Here is a tiny trained network, its code and every weight. The questions are about switching its units off for an input and a target symbol, where a switched-off unit gives its printed mean instead of its output.

import numpy as np


def w(rows, s, z=0):
    codes = np.array(rows[::2]) - 128.0
    scale = np.full(codes.shape[1], s)
    scale[-1] = z or s
    return codes * scale


def softmax(a):
    e = np.exp(a - a.max(-1, keepdims=True))
    return e / e.sum(-1, keepdims=True)


def log_softmax(a):
    a = a - a.max(-1, keepdims=True)
    return a - np.log(np.exp(a).sum(-1, keepdims=True))


def net(x, mask):
    ids = ['ΓΞΦΩαβεηθμστψ'.index(c) for c in x.split()]
    T = len(ids)
    res = E[ids] + P[:T]
    u = 0
    for l in range(3):
        r = res
        for j in range(2):
            rows = slice(3 * j, 3 * j + 3)
            q, k, v = (r @ M[l][rows].T for M in (Q, K, V))
            z = softmax(np.where(np.tri(T) > 0, q @ k.T / 3**0.5, -1e9)) @ v
            o = O[l][rows]
            res = res + np.where(mask[u + j], z, o[:, -1]) @ o[:, :-1]
        u += 2
    return log_softmax(res[-1] @ U[:, :-1].T + U[:, -1])


Q, K, V, O = {}, {}, {}, {}
E = w([
[40,38,114,153,114,92,125,113,145,166],'Γ',
[116,134,166,4,124,108,120,98,220,116],'Ξ',
[122,76,169,170,173,173,42,85,110,115],'Φ',
[95,95,80,120,127,77,166,222,69,95],'Ω',
[120,119,227,177,117,196,153,197,54,163],'α',
[124,45,213,41,115,184,151,175,106,77],'β',
[139,128,89,95,65,83,131,131,170,177],'ε',
[176,138,163,7,140,174,86,93,103,56],'η',
[114,129,112,122,77,213,105,139,94,195],'θ',
[140,127,102,166,166,180,106,148,48,80],'μ',
[163,228,75,130,114,174,117,161,111,99],'σ',
[68,183,171,198,127,90,154,132,93,146],'τ',
[175,68,157,161,123,55,75,145,82,130],'ψ',
],0.014)
P = w([
[130,138,137,146,92,138,143,75,152,112],'0',
[127,161,157,100,146,143,83,139,144,152],'1',
[155,106,129,133,177,92,163,114,106,175],'2',
[120,172,137,96,146,143,77,147,143,159],'3',
[121,119,152,121,33,108,137,106,99,70],'4',
[123,174,132,93,148,144,77,159,138,155],'5',
[175,71,103,95,203,96,179,111,70,179],'6',
[115,187,124,94,147,142,65,155,132,160],'7',
[85,53,113,133,4,112,112,98,56,66],'8',
],0.019)
Q[0] = w([
[89,145,129,106,159,140,73,178,111,153],'0.h1',
[213,115,116,132,152,130,210,70,71,159],'0.h1',
[79,123,184,113,64,131,140,123,77,140],'0.h1',
[108,124,105,87,249,122,181,108,95,200],'0.h2',
[198,155,103,123,184,113,128,177,233,153],'0.h2',
[178,70,126,121,173,142,166,89,88,169],'0.h2',
],0.012)
K[0] = w([
[60,145,10,99,198,140,64,155,112,96],'0.h1',
[165,115,165,173,32,148,179,97,65,35],'0.h1',
[185,76,53,143,162,133,232,62,101,185],'0.h1',
[52,152,179,140,1,123,141,89,89,28],'0.h2',
[127,157,101,142,102,117,29,202,243,114],'0.h2',
[106,60,118,181,64,160,99,60,134,49],'0.h2',
],0.0084)
V[0] = w([
[54,139,145,86,91,164,235,177,124,157],'0.h1',
[127,120,189,149,145,115,100,184,132,187],'0.h1',
[124,124,41,113,198,123,132,195,85,104],'0.h1',
[129,94,128,36,171,221,111,218,161,135],'0.h2',
[84,111,157,116,226,104,196,132,131,23],'0.h2',
[254,202,64,131,124,111,182,170,26,118],'0.h2',
],0.0086)
O[0] = w([
[60,149,82,65,80,147,147,186,89,175,254],'0.h1',
[115,137,111,107,134,113,18,81,81,146,236],'0.h1',
[187,157,70,131,157,108,142,147,99,32,15],'0.h1',
[136,158,178,102,102,129,221,144,91,145,125],'0.h2',
[2,104,179,106,215,141,131,146,162,60,13],'0.h2',
[143,83,228,140,99,116,75,209,168,181,126],'0.h2',
],0.0098,0.0015)
Q[1] = w([
[132,70,103,100,74,118,114,91,36,95],'1.h1',
[146,106,83,127,111,137,158,111,110,184],'1.h1',
[52,36,183,173,156,131,120,135,59,166],'1.h1',
[170,79,121,107,254,30,182,112,138,207],'1.h2',
[149,166,94,97,192,146,148,165,137,189],'1.h2',
[165,119,180,90,168,139,130,163,71,99],'1.h2',
],0.0091)
K[1] = w([
[113,91,144,112,116,94,113,113,51,120],'1.h1',
[150,105,110,107,130,101,132,120,100,160],'1.h1',
[99,70,116,166,122,119,148,157,129,127],'1.h1',
[91,124,141,153,3,106,122,95,157,40],'1.h2',
[113,178,152,159,88,168,101,151,114,82],'1.h2',
[143,125,149,89,126,113,113,146,103,105],'1.h2',
],0.013)
V[1] = w([
[102,92,95,141,117,64,136,98,159,154],'1.h1',
[146,86,98,153,73,175,178,115,177,127],'1.h1',
[114,138,145,129,80,157,147,64,180,98],'1.h1',
[110,96,121,242,155,202,137,165,41,149],'1.h2',
[178,129,167,75,198,178,92,120,83,137],'1.h2',
[124,255,159,130,114,182,100,126,184,121],'1.h2',
],0.009)
O[1] = w([
[148,124,170,158,138,164,153,148,80,87,97],'1.h1',
[147,153,162,112,184,72,114,136,119,92,100],'1.h1',
[181,162,99,127,154,102,145,121,180,156,180],'1.h1',
[141,61,86,133,190,133,212,145,198,254,182],'1.h2',
[128,164,106,201,131,216,158,119,131,153,252],'1.h2',
[124,129,135,152,33,135,124,161,207,84,189],'1.h2',
],0.0094,0.0025)
Q[2] = w([
[136,105,66,170,189,196,73,97,204,156],'2.h1',
[67,208,192,119,111,250,69,109,142,202],'2.h1',
[3,123,96,153,118,67,42,82,121,150],'2.h1',
[121,59,73,95,133,106,191,31,110,31],'2.h2',
[97,231,142,183,125,158,60,126,192,87],'2.h2',
[56,243,107,128,142,201,123,44,54,174],'2.h2',
],0.0051)
K[2] = w([
[105,129,138,122,124,193,48,231,77,150],'2.h1',
[178,103,123,25,114,254,118,179,110,113],'2.h1',
[84,14,95,105,124,117,28,123,127,164],'2.h1',
[117,104,78,69,174,210,129,97,25,55],'2.h2',
[107,233,128,166,141,119,103,91,178,107],'2.h2',
[62,217,132,130,116,89,132,77,94,176],'2.h2',
],0.0061)
V[2] = w([
[79,135,98,205,116,87,185,171,122,91],'2.h1',
[133,250,57,195,142,97,110,133,107,172],'2.h1',
[142,148,107,138,146,157,220,206,164,75],'2.h1',
[174,177,177,209,98,88,115,21,229,171],'2.h2',
[80,96,253,5,76,232,126,192,88,126],'2.h2',
[78,76,160,201,92,35,155,215,60,118],'2.h2',
],0.0047)
O[2] = w([
[139,61,23,90,161,105,100,242,112,213,4],'2.h1',
[121,209,49,161,145,124,54,154,242,184,149],'2.h1',
[179,163,197,124,130,68,107,129,166,124,37],'2.h1',
[145,2,121,46,170,173,142,95,71,104,218],'2.h2',
[132,154,119,227,124,55,159,8,224,139,217],'2.h2',
[182,248,133,143,103,123,108,50,220,141,83],'2.h2',
],0.0044,0.0037)
U = w([
[116,141,43,81,130,100,168,172,100,94,197],'Γ',
[115,164,110,127,77,145,120,64,157,94,111],'Ξ',
[158,121,37,176,148,168,190,95,171,99,198],'Φ',
[73,253,178,78,184,93,26,185,191,181,250],'Ω',
[74,119,88,118,66,186,167,102,171,185,3],'α',
[64,175,114,76,111,131,220,94,175,148,112],'β',
[162,139,148,105,94,79,60,132,105,135,70],'ε',
[126,114,201,88,99,178,189,175,124,95,171],'η',
[203,110,97,109,43,91,197,110,109,159,125],'θ',
[145,120,168,129,169,163,177,196,198,160,160],'μ',
[144,119,152,147,55,97,115,186,198,125,128],'σ',
[22,34,65,119,56,102,100,105,186,111,156],'τ',
[165,151,162,139,163,144,75,51,140,159,40],'ψ',
],0.0062,0.0038)

Each question gives the input, a string of symbols that net reads in full, and the target symbol t.
The units are the heads (3 rows each of Q, K, V and O). Each row of codes is followed by its name. A weight is (code - 128) times the scale printed after its matrix; where a second scale follows, it is the last column's (O and U).
mask holds one flag per head, layer by layer. A switched-off head (its flag False) gives its mean, the last column of its rows in O, instead of its output. The means were averaged over made-up inputs and are rounded, as every weight is.
A unit's drop is (log p(t) with every unit on - log p(t) with that unit switched off) / (log p(t) with every unit on - log p(t) with every unit switched off).
The circuit of an input: a set's keep is (log p(t) with only the set's units on - log p(t) with every unit switched off) / (log p(t) with every unit on - log p(t) with every unit switched off). Starting from all 6 units, units are removed one at a time, each time the one whose removal leaves the highest keep (on an exact tie, the one counted first), for as long as the keep stays at least 0.8.
units of the circuit, in order: the units of the circuit, biggest drop first
most important unit: the unit with the biggest drop
heads that matter: for each layer, one digit per head in row order, 1 if its drop is at least 0.15 and else 0, layers parted by /
input β ψ θ τ τ τ ε τ β, target ε: most important unit : 1.h2
input α τ Γ θ τ μ ψ τ α, target ψ: units of the circuit, in order : 1.h2; 0.h1
input τ σ Ξ η θ, target Ξ: heads that matter : 01 / 01 / 01
input τ β τ, target τ: heads that matter : 01 / 01 / 00
input τ τ ψ η τ ψ Γ θ θ, target Γ: units of the circuit, in order : 1.h2; 0.h1
input η τ σ τ τ, target σ: heads that matter : 01 / 00 / 00
input ε τ Ω τ η θ θ σ β, target θ: units of the circuit, in order : 0.h2; 1.h2
input ε τ θ, target ε: heads that matter : 01 / 11 / 00
input μ Ω η, target μ: heads that matter : 11 / 01 / 00
input τ β ε, target τ: heads that matter : 01 / 01 / 00
input η Ω β τ θ η β θ σ, target β: heads that matter : 01 / 01 / 01
input τ μ σ α, target μ: units of the circuit, in order : 1.h2; 0.h2
input β τ Γ η σ σ β θ τ, target β: units of the circuit, in order : 0.h2; 1.h2; 2.h2
input Φ η τ ε θ τ Ω μ, target Φ: heads that matter : 10 / 01 / 00
input η η β β σ, target β: heads that matter : 01 / 00 / 00
input ε θ τ θ Γ β β Ξ θ, target β: units of the circuit, in order : 0.h2; 1.h2; 2.h2
input Ω Ξ η τ α τ Γ, target α: units of the circuit, in order : 0.h1; 1.h2
input θ τ σ, target θ: units of the circuit, in order : 0.h2
input τ σ η, target τ: units of the circuit, in order : 0.h2; 1.h2
input θ Γ τ, target θ: heads that matter : 01 / 01 / 00
input β Φ Γ β Ω Ω θ, target Ω: heads that matter : 01 / 01 / 01
input μ τ τ τ μ μ Γ, target μ: units of the circuit, in order : 0.h1; 1.h2; 0.h2
input Γ α η, target Γ: units of the circuit, in order : 0.h2; 2.h2
input Φ ψ Φ η ε Ξ Ω, target ε: heads that matter : 01 / 01 / 00
input α β τ Ω η τ σ η Φ, target σ: units of the circuit, in order : 0.h2
